Below is a small trained network, with its code and all its weights. Each question gives an input and a target symbol and asks what happens when units are switched off, that is, made to give their printed mean instead of their output.

import numpy as np


def w(rows, s, z=0):
    codes = np.array(rows[::2]) - 128.0
    scale = np.full(codes.shape[1], s)
    scale[-1] = z or s
    return codes * scale


def f(y):
    return y / 2 * (1 + np.tanh(0.7978845608 * (y + 0.044715 * y**3)))


def softmax(a):
    e = np.exp(a - a.max(-1, keepdims=True))
    return e / e.sum(-1, keepdims=True)


def log_softmax(a):
    a = a - a.max(-1, keepdims=True)
    return a - np.log(np.exp(a).sum(-1, keepdims=True))


def net(x, mask):
    ids = ['ΔΠΨαγηξτφω'.index(c) for c in x.split()]
    T = len(ids)
    res = E[ids] + P[:T]
    u = 0
    for l in range(3):
        q, k, v = (res @ M[l].T for M in (Q, K, V))
        z = softmax(np.where(np.tri(T) > 0, q @ k.T / 2**0.5, -1e9)) @ v
        res = res + np.where(mask[u], z, O[l][:, -1]) @ O[l][:, :-1]
        u += 1
        y = f(res @ A[l][:, :-1].T + A[l][:, -1])
        res = res + np.where(mask[u : u + 4], y, B[l][:, -1]) @ B[l][:, :-1]
        u += 4
    return log_softmax(res[-1] @ U[:, :-1].T + U[:, -1])


Q, K, V, O, A, B = {}, {}, {}, {}, {}, {}
E = w([
[187,177,196,104,126,128,143,175,135,134,136,150],'Δ',
[124,204,126,139,173,76,33,124,112,170,121,186],'Π',
[98,128,164,106,185,182,98,178,167,121,156,140],'Ψ',
[118,84,35,125,121,133,160,175,87,90,94,66],'α',
[148,135,126,96,172,196,155,172,206,109,138,127],'γ',
[84,88,83,85,191,165,111,173,18,92,125,86],'η',
[117,118,81,141,100,110,142,148,7,124,109,75],'ξ',
[94,119,41,181,111,126,116,146,52,104,113,72],'τ',
[169,157,170,120,115,133,153,193,174,116,126,134],'φ',
[87,134,156,199,121,134,73,164,198,151,158,122],'ω',
],0.017)
P = w([
[147,113,73,110,121,36,142,52,127,46,241,173],'0',
[145,75,92,148,146,97,132,132,83,181,145,76],'1',
[186,50,56,149,158,82,150,107,70,148,252,97],'2',
[155,108,110,135,123,126,126,78,130,111,113,149],'3',
[166,110,54,41,48,134,111,79,113,81,208,110],'4',
[118,121,120,184,174,144,175,126,90,214,125,94],'5',
[189,105,86,68,83,128,52,143,112,157,99,51],'6',
[88,156,151,136,110,120,154,68,128,67,120,183],'7',
[176,44,140,166,147,133,73,135,110,199,67,111],'8',
[104,208,74,88,116,178,147,150,106,196,88,37],'9',
[89,165,164,131,106,131,158,57,128,71,71,172],'10',
[182,64,149,161,138,154,65,133,114,200,36,107],'11',
[94,170,107,124,135,181,150,148,82,189,86,76],'12',
[129,150,138,145,111,151,136,85,143,94,69,145],'13',
],0.012)
Q[0] = w([
[211,60,127,92,99,111,16,112,177,97,112,176],'L0H1',
[80,217,226,166,165,172,158,151,214,129,41,249],'L0H1',
],0.014)
K[0] = w([
[138,167,85,82,88,157,84,185,131,213,172,49],'L0H1',
[113,134,160,161,129,180,119,142,126,154,6,121],'L0H1',
],0.016)
V[0] = w([
[132,222,131,174,140,140,2,170,227,147,199,129],'L0H1',
[171,128,162,59,246,201,161,45,207,134,106,179],'L0H1',
],0.0054)
O[0] = w([
[82,166,80,139,114,123,129,254,112,149,123,204,94],'L0H1',
[164,133,82,89,127,41,19,151,191,137,120,111,4],'L0H1',
],0.0083,0.0026)
A[0] = w([
[147,189,119,134,144,235,165,119,165,155,153,69,252],'L0N1',
[172,116,175,111,149,130,150,187,165,129,145,131,162],'L0N2',
[84,85,126,103,115,105,136,103,77,203,118,177,98],'L0N3',
[106,146,108,250,2,96,123,105,135,147,130,95,88],'L0N4',
],0.0081,0.0038)
B[0] = w([
[87,42,205,171,86,41,130,127,76,149,80,164,254],'L0N1',
[190,137,163,166,85,158,54,196,159,238,224,93,171],'L0N2',
[227,139,105,122,99,67,137,83,145,168,125,90,132],'L0N3',
[134,101,151,1,188,152,191,189,132,106,111,119,152],'L0N4',
],0.0065,0.0076)
Q[1] = w([
[120,85,62,80,107,98,132,166,9,131,120,32],'L1H1',
[144,124,87,86,95,158,165,103,135,32,203,165],'L1H1',
],0.016)
K[1] = w([
[98,146,120,37,84,81,181,87,149,22,249,208],'L1H1',
[165,77,92,200,176,82,142,135,110,152,228,127],'L1H1',
],0.014)
V[1] = w([
[110,72,107,202,77,112,168,161,227,90,118,104],'L1H1',
[15,58,111,74,249,196,72,124,114,125,125,149],'L1H1',
],0.011)
O[1] = w([
[155,162,168,7,118,176,174,127,123,138,95,145,114],'L1H1',
[165,140,135,147,67,73,142,174,133,83,177,102,253],'L1H1',
],0.016,0.006)
A[1] = w([
[91,142,50,149,169,39,98,2,97,179,54,170,3],'L1N1',
[154,117,22,142,89,165,149,191,82,42,94,128,76],'L1N2',
[131,202,132,52,157,188,132,157,225,214,162,181,156],'L1N3',
[112,68,198,15,129,226,211,162,181,149,131,53,118],'L1N4',
],0.0076,0.006)
B[1] = w([
[63,83,168,63,122,152,47,189,133,12,228,122,165],'L1N1',
[106,131,181,75,190,120,78,132,39,203,143,102,217],'L1N2',
[152,92,87,165,27,82,51,132,120,101,49,71,200],'L1N3',
[254,114,105,130,162,111,127,85,110,97,178,202,254],'L1N4',
],0.0084,0.011)
Q[2] = w([
[132,159,143,123,114,23,45,105,207,157,143,229],'L2H1',
[137,138,141,142,117,133,103,67,255,161,173,165],'L2H1',
],0.0084)
K[2] = w([
[142,146,254,144,62,171,88,139,172,166,93,164],'L2H1',
[139,125,195,164,135,185,94,99,134,251,176,175],'L2H1',
],0.0088)
V[2] = w([
[83,108,44,82,190,84,197,169,23,72,100,120],'L2H1',
[174,156,238,184,128,103,3,139,115,121,163,195],'L2H1',
],0.006)
O[2] = w([
[172,108,196,194,70,199,2,156,99,236,123,117,181],'L2H1',
[20,50,87,73,82,60,127,156,165,165,198,113,252],'L2H1',
],0.0081,0.013)
A[2] = w([
[129,148,228,156,98,69,103,163,202,127,234,71,37],'L2N1',
[178,141,160,71,173,175,192,3,99,159,89,99,1],'L2N2',
[46,110,128,135,103,96,87,125,236,174,166,101,142],'L2N3',
[65,122,128,166,114,199,156,50,62,142,134,48,84],'L2N4',
],0.0069,0.0073)
B[2] = w([
[100,141,144,103,212,191,198,167,130,56,31,173,251],'L2N1',
[144,75,2,181,158,101,117,242,148,191,171,70,159],'L2N2',
[164,191,134,115,128,167,184,74,91,193,139,76,233],'L2N3',
[186,214,166,107,217,124,78,151,194,92,95,119,160],'L2N4',
],0.0089,0.021)
U = w([
[125,107,132,174,50,210,190,113,74,121,115,202,116],'Δ',
[160,179,120,74,155,196,151,207,241,149,145,154,62],'Π',
[115,157,69,141,224,32,120,112,125,146,48,206,140],'Ψ',
[184,228,167,155,130,110,163,38,117,168,121,154,241],'α',
[150,146,134,173,130,39,96,147,224,74,159,43,176],'γ',
[134,182,46,253,113,119,159,115,97,125,163,162,255],'η',
[119,82,138,177,116,106,182,114,63,58,110,77,28],'ξ',
[160,121,194,118,145,68,186,87,86,150,182,189,88],'τ',
[115,116,139,139,73,135,177,79,110,150,152,66,93],'φ',
[71,114,133,203,41,66,115,243,121,116,169,169,133],'ω',
],0.0045,0.0056)

Each question gives the input, a string of symbols that net reads in full, and the target symbol t.
The units are the heads (2 rows each of Q, K, V and O) and the neurons (one row each of A and B). Each row of codes is followed by its name. A weight is (code - 128) times the scale printed after its matrix; where a second scale follows, it is the last column's (O, A, B and U).
mask holds one flag per unit, layer by layer, with each layer's heads first. A switched-off unit (its flag False) gives its mean, the last column of its rows in O or B, instead of its output. The means were averaged over made-up inputs and are rounded, as every weight is.
A unit's drop is (log p(t) with every unit on - log p(t) with that unit switched off) / (log p(t) with every unit on - log p(t) with every unit switched off).
The circuit of an input: a set's keep is (log p(t) with only the set's units on - log p(t) with every unit switched off) / (log p(t) with every unit on - log p(t) with every unit switched off). Starting from the 12 units with the biggest drops (on a tie, the unit counted first), units are removed one at a time, each time the one whose removal leaves the highest keep (on an exact tie, the one counted first), for as long as the keep stays at least 0.8.
units of the circuit, in order: the units of the circuit, biggest drop first
unit that matters most: the unit with the biggest drop
k most important neurons: the k neurons with the biggest drops, biggest first
top k neurons in layer l: the k neurons of layer l with the biggest drops, biggest first
input Ψ ξ Ψ α Ψ γ α α η Ψ φ Ψ ξ φ, target Π: units of the circuit, in order -> [L2N1, L1H1, L0H1, L0N2]
input Ψ η ω τ ω Π ω ξ ξ Δ η, target ω: unit that matters most -> L2N3
input Ψ γ τ α Ψ α Ψ φ Ψ ω φ Ψ α Δ, target Π: units of the circuit, in order -> [L2N1, L1H1, L0H1]
input η Π α τ Π Π Δ Ψ Π Ψ η τ φ, target ξ: 3 most important neurons -> [L2N1, L0N1, L0N2]
input ω η η Ψ Ψ Δ α φ η Δ τ γ, target φ: 3 most important neurons -> [L2N1, L0N1, L2N3]
input Ψ η α Ψ, target ξ: units of the circuit, in order -> [L1H1, L2N1, L0H1]
input Ψ η α α Ψ α Ψ ξ α ω, target α: units of the circuit, in order -> [L2N4, L0H1, L2H1]
input α α Δ Ψ Π γ Π Π η Ψ η, target η: 3 most important neurons -> [L2N2, L1N4, L2N1]
input Π Ψ Ψ ξ Ψ α Δ η η Δ, target ξ: 2 most important neurons -> [L0N1, L0N2]
input Ψ τ ω ξ Δ Δ Ψ, target φ: top 2 neurons in layer 1 -> [L1N2, L1N4]
input α Δ Ψ Ψ γ Ψ ξ Δ, target Π: 2 most important neurons -> [L2N1, L0N2]
input Ψ Π Ψ Ψ, target η: units of the circuit, in order -> [L1H1, L2N3]
input τ Ψ Π η α η α Ψ τ ξ, target α: units of the circuit, in order -> [L2H1, L2N4, L0H1]
input φ Ψ α Ψ ξ Ψ η Ψ, target Π: top 2 neurons in layer 1 -> [L1N4, L1N3]
input Δ ω Δ α Ψ α ω α α η Π ξ, target Π: unit that matters most -> L1H1
input φ Δ ω, target Ψ: 2 most important neurons -> [L0N4, L1N4]
input τ Ψ Ψ η ω, target Π: units of the circuit, in order -> [L2N1, L1N3]
input ω Ψ α, target τ: units of the circuit, in order -> [L1H1, L1N4]
input φ Δ Ψ Ψ Ψ α α α Δ Ψ Π ω η ξ, target Δ: 3 most important neurons -> [L1N1, L1N4, L1N3]
input Δ η Ψ ξ α ω η, target Π: units of the circuit, in order -> [L1H1, L1N1, L2N4, L2H1]
input ω Π ω η τ τ ω ξ Ψ, target ω: unit that matters most -> L0H1
input Ψ ω Δ γ φ ω γ φ ξ Ψ Ψ, target α: units of the circuit, in order -> [L1H1, L0H1, L2N4, L2N1]
input α α Δ φ α Ψ, target Ψ: 3 most important neurons -> [L1N4, L2N3, L1N3]
input ω ξ α φ Δ Ψ φ φ, target Π: units of the circuit, in order -> [L2N1, L0N1, L0H1, L0N2]
input Ψ ξ ω Ψ φ ω α Δ α φ γ, target τ: units of the circuit, in order -> [L1N4, L1H1, L0H1]
input Ψ Ψ Ψ ξ Ψ γ, target α: top 3 neurons in layer 0 -> [L0N1, L0N2, L0N4]
input Ψ Δ ξ Ψ Ψ α Ψ Ψ Ψ Ψ τ, target ω: unit that matters most -> L2N3
input φ Ψ η Π ξ Ψ Δ ω τ τ α Δ, target Δ: 3 most important neurons -> [L0N2, L0N4, L2N1]
input α γ Π γ τ η ω Π η Ψ φ Π ω, target Ψ: 2 most important neurons -> [L0N4, L0N1]
input φ ω η Π Ψ τ, target Δ: 3 most important neurons -> [L1N1, L1N4, L0N4]
